Below are the code and all the weights of a small trained network. Each question names an input and a target symbol and asks about switching units off, where a switched-off unit gives its printed mean instead of its output.

import numpy as np


def w(rows, s, z=0):
    codes = np.array(rows[::2]) - 128.0
    scale = np.full(codes.shape[1], s)
    scale[-1] = z or s
    return codes * scale


def f(y):
    return y / 2 * (1 + np.tanh(0.7978845608 * (y + 0.044715 * y**3)))


def softmax(a):
    e = np.exp(a - a.max(-1, keepdims=True))
    return e / e.sum(-1, keepdims=True)


def log_softmax(a):
    a = a - a.max(-1, keepdims=True)
    return a - np.log(np.exp(a).sum(-1, keepdims=True))


def net(x, mask):
    ids = ['αγεθλμσφψ'.index(c) for c in x.split()]
    T = len(ids)
    res = E[ids] + P[:T]
    u = 0
    for l in range(2):
        q, k, v = (res @ M[l].T for M in (Q, K, V))
        z = softmax(np.where(np.tri(T) > 0, q @ k.T / 4**0.5, -1e9)) @ v
        res = res + np.where(mask[u], z, O[l][:, -1]) @ O[l][:, :-1]
        u += 1
        y = f(res @ A[l][:, :-1].T + A[l][:, -1])
        res = res + np.where(mask[u : u + 8], y, B[l][:, -1]) @ B[l][:, :-1]
        u += 8
    return log_softmax(res[-1] @ U[:, :-1].T + U[:, -1])


Q, K, V, O, A, B = {}, {}, {}, {}, {}, {}
E = w([
[120,100,199,121],'α',
[98,193,132,192],'γ',
[113,108,231,124],'ε',
[149,132,96,175],'θ',
[138,150,72,201],'λ',
[147,133,48,140],'μ',
[188,154,132,38],'σ',
[109,136,8,15],'φ',
[45,143,237,104],'ψ',
],0.013)
P = w([
[21,20,103,116],'0',
[151,175,201,20],'1',
[131,194,182,23],'2',
[127,207,156,36],'3',
[112,221,143,50],'4',
[96,215,129,49],'5',
[94,237,151,64],'6',
[86,234,126,57],'7',
[97,254,123,78],'8',
],0.0075)
Q[0] = w([
[11,167,150,114],'L0H1',
[33,78,21,118],'L0H1',
[32,58,146,237],'L0H1',
[71,134,211,3],'L0H1',
],0.0055)
K[0] = w([
[9,127,129,114],'L0H1',
[128,155,139,32],'L0H1',
[106,178,186,117],'L0H1',
[90,73,163,144],'L0H1',
],0.013)
V[0] = w([
[117,187,93,23],'L0H1',
[192,205,249,161],'L0H1',
[226,96,101,254],'L0H1',
[154,137,108,246],'L0H1',
],0.0064)
O[0] = w([
[159,185,214,91,182],'L0H1',
[180,180,2,122,114],'L0H1',
[42,87,91,104,2],'L0H1',
[56,83,112,132,69],'L0H1',
],0.007,0.0062)
A[0] = w([
[176,177,94,156,93],'L0N1',
[68,212,101,160,252],'L0N2',
[96,38,89,157,75],'L0N3',
[154,72,1,39,92],'L0N4',
[131,90,125,88,47],'L0N5',
[249,150,142,248,66],'L0N6',
[150,173,206,56,75],'L0N7',
[234,120,99,114,93],'L0N8',
],0.0087,0.0035)
B[0] = w([
[111,85,147,75,160],'L0N1',
[254,148,203,119,229],'L0N2',
[82,146,37,184,127],'L0N3',
[90,23,67,116,129],'L0N4',
[82,144,82,123,115],'L0N5',
[17,14,88,49,156],'L0N6',
[147,107,109,198,255],'L0N7',
[108,125,124,202,141],'L0N8',
],0.0071,0.0088)
Q[1] = w([
[162,164,160,200],'L1H1',
[54,131,119,126],'L1H1',
[41,73,10,254],'L1H1',
[30,132,45,196],'L1H1',
],0.0085)
K[1] = w([
[104,110,90,78],'L1H1',
[153,167,139,124],'L1H1',
[241,162,138,75],'L1H1',
[245,232,133,111],'L1H1',
],0.012)
V[1] = w([
[173,121,199,31],'L1H1',
[133,122,51,1],'L1H1',
[169,188,60,155],'L1H1',
[90,55,86,86],'L1H1',
],0.0095)
O[1] = w([
[219,84,191,82,91],'L1H1',
[111,127,222,50,1],'L1H1',
[148,241,109,254,69],'L1H1',
[66,188,161,54,113],'L1H1',
],0.0088)
A[1] = w([
[175,95,1,69,157],'L1N1',
[173,118,203,249,253],'L1N2',
[65,197,88,136,67],'L1N3',
[121,30,44,157,88],'L1N4',
[18,30,91,142,68],'L1N5',
[142,196,113,43,59],'L1N6',
[34,196,76,86,123],'L1N7',
[73,143,113,210,178],'L1N8',
],0.0076,0.0048)
B[1] = w([
[65,51,170,183,175],'L1N1',
[77,96,70,140,254],'L1N2',
[198,152,234,115,180],'L1N3',
[44,160,174,74,145],'L1N4',
[191,206,116,90,138],'L1N5',
[159,186,78,130,140],'L1N6',
[123,92,254,229,189],'L1N7',
[172,55,143,106,193],'L1N8',
],0.0073,0.0093)
U = w([
[84,37,139,149,218],'α',
[255,188,94,151,154],'γ',
[115,132,139,148,49],'ε',
[144,115,161,186,2],'θ',
[92,150,60,41,139],'λ',
[74,172,9,178,162],'μ',
[187,105,154,73,39],'σ',
[115,132,81,76,104],'φ',
[40,188,102,58,156],'ψ',
],0.0063,0.0084)

Each question gives the input, a string of symbols that net reads in full, and the target symbol t.
The units are the heads (4 rows each of Q, K, V and O) and the neurons (one row each of A and B). Each row of codes is followed by its name. A weight is (code - 128) times the scale printed after its matrix; where a second scale follows, it is the last column's (O, A, B and U).
mask holds one flag per unit, layer by layer, with each layer's heads first. A switched-off unit (its flag False) gives its mean, the last column of its rows in O or B, instead of its output. The means were averaged over made-up inputs and are rounded, as every weight is.
A unit's drop is (log p(t) with every unit on - log p(t) with that unit switched off) / (log p(t) with every unit on - log p(t) with every unit switched off).
The circuit of an input: a set's keep is (log p(t) with only the set's units on - log p(t) with every unit switched off) / (log p(t) with every unit on - log p(t) with every unit switched off). Starting from the 12 units with the biggest drops (on a tie, the unit counted first), units are removed one at a time, each time the one whose removal leaves the highest keep (on an exact tie, the one counted first), for as long as the keep stays at least 0.8.
circuit, biggest first: the units of the circuit, biggest drop first
unit that matters most: the unit with the biggest drop
k most important neurons: the k neurons with the biggest drops, biggest first
top k neurons in layer l: the k neurons of layer l with the biggest drops, biggest first
input γ μ γ ψ φ ψ σ ψ σ, target μ: circuit, biggest first : (L0H1 L1H1 L0N3)
input γ γ μ μ, target μ: circuit, biggest first : (L0H1 L1H1)
input ψ γ σ μ φ σ ε μ θ, target α: top neuron in layer 1 : (L1N1)
input γ γ μ, target μ: circuit, biggest first : (L1H1 L0H1)
input ψ ε φ α λ, target α: 2 most important neurons : (L0N6 L1N1)
input ψ μ φ γ γ γ φ σ, target α: circuit, biggest first : (L1H1 L1N1)
input γ γ λ, target μ: circuit, biggest first : (L0H1 L1H1)
input γ ψ φ, target μ: circuit, biggest first : (L0H1 L1H1 L0N3 L0N1)
input ψ ψ γ μ, target α: circuit, biggest first : (L1N1 L1H1)
input ψ γ γ γ λ, target α: circuit, biggest first : (L1H1 L1N1)
input γ σ γ γ, target μ: circuit, biggest first : (L1H1 L0H1)
input γ φ γ ψ ψ ε ψ ψ, target μ: 2 most important neurons : (L1N2 L0N6)
input μ γ φ, target ψ: circuit, biggest first : (L1H1 L0N2)
input σ γ γ γ α φ ψ φ, target γ: unit that matters most : L0H1
input φ ψ μ ψ λ γ ψ, target σ: 3 most important neurons : (L0N2 L0N8 L0N3)
input φ ψ α λ ψ γ, target σ: circuit, biggest first : (L1H1 L0H1)
input μ σ ε μ σ, target ψ: 2 most important neurons : (L0N2 L0N7)
input μ λ φ φ γ α ψ, target ψ: 4 most important neurons : (L0N7 L0N2 L0N8 L1N8)
input ψ ε φ γ σ γ ψ φ, target α: 4 most important neurons : (L1N1 L0N4 L0N7 L0N2)
input γ ψ γ μ γ ψ μ θ, target μ: top 2 neurons in layer 0 : (L0N6 L0N3)
input μ φ ψ γ ψ σ γ, target ψ: top 2 neurons in layer 0 : (L0N7 L0N2)
